Below is a small trained network, with its code and all its weights. Each question gives an input and a class and asks what happens when units are switched off, that is, made to give their printed mean instead of their output.

import numpy as np


def w(rows, s, z=0):
    codes = np.array(rows[::2]) - 128.0
    scale = np.full(codes.shape[1], s)
    scale[-1] = z or s
    return codes * scale


def f(y):
    return np.maximum(y, 0)


def log_softmax(a):
    a = a - a.max(-1, keepdims=True)
    return a - np.log(np.exp(a).sum(-1, keepdims=True))


def net(x, mask):
    res = np.array(x, float).reshape(1, 5) / 4 @ E
    y = f(res @ A[0][:, :-1].T + A[0][:, -1])
    res = res + np.where(mask, y, B[0][:, -1]) @ B[0][:, :-1]
    return log_softmax(res[-1] @ U[:, :-1].T + U[:, -1])


A, B = {}, {}
E = w([
[202,200,113,172],'x0',
[129,129,129,127],'x1',
[91,151,36,154],'x2',
[44,223,185,173],'x3',
[123,52,143,254],'x4',
],0.0096)
A[0] = w([
[102,164,134,119,126],'N1',
[61,149,153,141,92],'N2',
[75,144,1,127,252],'N3',
[100,130,154,152,56],'N4',
[121,71,133,162,83],'N5',
[104,118,166,127,125],'N6',
[68,99,129,100,213],'N7',
[119,173,126,44,113],'N8',
[236,106,98,137,67],'N9',
[68,65,158,124,126],'N10',
[79,85,147,111,103],'N11',
[106,174,128,164,127],'N12',
[186,167,153,139,186],'N13',
[127,58,97,81,81],'N14',
[120,83,142,216,121],'N15',
[155,99,211,158,151],'N16',
[159,143,124,164,98],'N17',
[161,121,105,92,112],'N18',
[164,113,98,78,84],'N19',
[142,112,167,141,94],'N20',
[96,144,130,139,170],'N21',
[128,100,153,179,22],'N22',
[126,83,75,99,68],'N23',
[89,150,129,164,116],'N24',
[79,103,126,71,93],'N25',
[129,120,157,111,171],'N26',
[169,146,211,69,109],'N27',
[198,179,144,129,159],'N28',
[136,41,38,102,144],'N29',
[81,109,87,190,139],'N30',
[209,148,128,201,76],'N31',
[204,208,113,114,101],'N32',
[128,171,115,51,31],'N33',
[19,188,180,104,97],'N34',
[165,49,56,92,47],'N35',
[121,91,194,98,169],'N36',
],0.015,0.004)
B[0] = w([
[155,164,164,114,174],'N1',
[167,130,182,151,189],'N2',
[231,24,107,67,235],'N3',
[131,170,138,156,154],'N4',
[55,204,138,109,172],'N5',
[149,114,121,141,160],'N6',
[97,39,97,156,195],'N7',
[73,199,83,114,225],'N8',
[132,163,164,157,209],'N9',
[110,68,95,190,191],'N10',
[88,76,101,187,173],'N11',
[182,115,148,167,186],'N12',
[136,67,107,157,193],'N13',
[126,150,158,154,197],'N14',
[82,255,84,66,208],'N15',
[183,98,78,53,191],'N16',
[114,95,119,138,160],'N17',
[118,158,156,154,175],'N18',
[120,192,194,145,185],'N19',
[173,153,104,62,152],'N20',
[138,78,174,111,170],'N21',
[80,206,125,91,162],'N22',
[146,141,156,161,177],'N23',
[173,123,173,111,176],'N24',
[39,46,70,213,185],'N25',
[150,103,99,130,163],'N26',
[200,103,100,80,217],'N27',
[108,43,115,148,202],'N28',
[132,107,184,111,230],'N29',
[151,144,95,61,194],'N30',
[81,88,119,191,198],'N31',
[60,77,106,195,216],'N32',
[81,224,88,95,204],'N33',
[143,148,203,129,251],'N34',
[138,196,185,134,220],'N35',
[157,71,118,106,194],'N36',
],0.0081,0.012)
U = w([
[110,136,254,144,86],'0',
[52,170,102,84,144],'1',
[61,72,113,206,76],'2',
[192,84,110,38,71],'3',
[115,106,149,117,245],'4',
],0.014,0.012)

Each question gives the input, the list of numbers given to net, and the class t.
The units are the neurons (one row each of A and B). Each row of codes is followed by its name. A weight is (code - 128) times the scale printed after its matrix; where a second scale follows, it is the last column's (A, B and U).
mask holds one flag per neuron, in row order. A switched-off neuron (its flag False) gives its mean, the last column of its row in B, instead of its output. The means were averaged over made-up inputs and are rounded, as every weight is.
A unit's drop is (log p(t) with every unit on - log p(t) with that unit switched off) / (log p(t) with every unit on - log p(t) with every unit switched off).
The circuit of an input: a set's keep is (log p(t) with only the set's units on - log p(t) with every unit switched off) / (log p(t) with every unit on - log p(t) with every unit switched off). Starting from the 12 units with the biggest drops (on a tie, the unit counted first), units are removed one at a time, each time the one whose removal leaves the highest keep (on an exact tie, the one counted first), for as long as the keep stays at least 0.8.
circuit, biggest first: the units of the circuit, biggest drop first
most important unit: the unit with the biggest drop
top k neurons: the k neurons with the biggest drops, biggest first
drop of u: that unit's drop, to one decimal
input [6,2,-5,-6,3], class 0: most important unit => N9
input [5,3,-7,7,-8], class 1: top 2 neurons => N8, N33
input [7,-8,-8,2,1], class 3: top 2 neurons => N16, N27
input [-1,2,8,7,5], class 3: circuit, biggest first => N3, N30
input [2,-6,-8,-4,-8], class 1: circuit, biggest first => N8, N33
input [-4,-6,-7,6,3], class 3: circuit, biggest first => N16, N36
input [-6,-4,8,6,4], class 3: circuit, biggest first => N3, N30
input [-4,0,7,-8,-4], class 0: circuit, biggest first => N35, N19
input [8,4,5,7,-5], class 2: top 2 neurons => N32, N28
input [-5,5,5,-6,-7], class 1: top 3 neurons => N33, N8, N34
input [-6,-6,-2,-1,6], class 1: top 2 neurons => N15, N5
input [7,6,6,-3,-1], class 2: top 2 neurons => N32, N31
input [8,3,-8,-5,5], class 2: top 2 neurons => N31, N3
input [6,-7,8,3,8], class 1: circuit, biggest first => N15
input [3,0,-5,-7,7], class 0: top 2 neurons => N9, N35
input [2,0,-3,4,-7], class 1: top 2 neurons => N8, N33
input [-6,6,-3,-7,6], class 0: top 2 neurons => N35, N29
input [-6,-1,-8,2,7], class 3: top 2 neurons => N16, N36
input [7,-4,3,5,-6], class 2: top 4 neurons => N32, N28, N15, N13
input [2,-2,-7,-4,2], class 3: circuit, biggest first => N16
input [8,7,-7,-6,2], class 2: top 2 neurons => N31, N32
input [6,-7,-2,2,-7], class 1: top 2 neurons => N33, N8
input [6,-4,-8,6,-4], class 3: top 2 neurons => N27, N16
input [2,2,-3,0,-7], class 1: drop of N19 => 0.0
input [7,-2,4,0,-2], class 2: drop of N32 => 0.1
input [-7,6,4,-2,-2], class 2: drop of N25 => 0.3
input [5,-3,4,4,6], class 1: most important unit => N15
input [-8,1,-7,2,-4], class 2: drop of N11 => 0.2
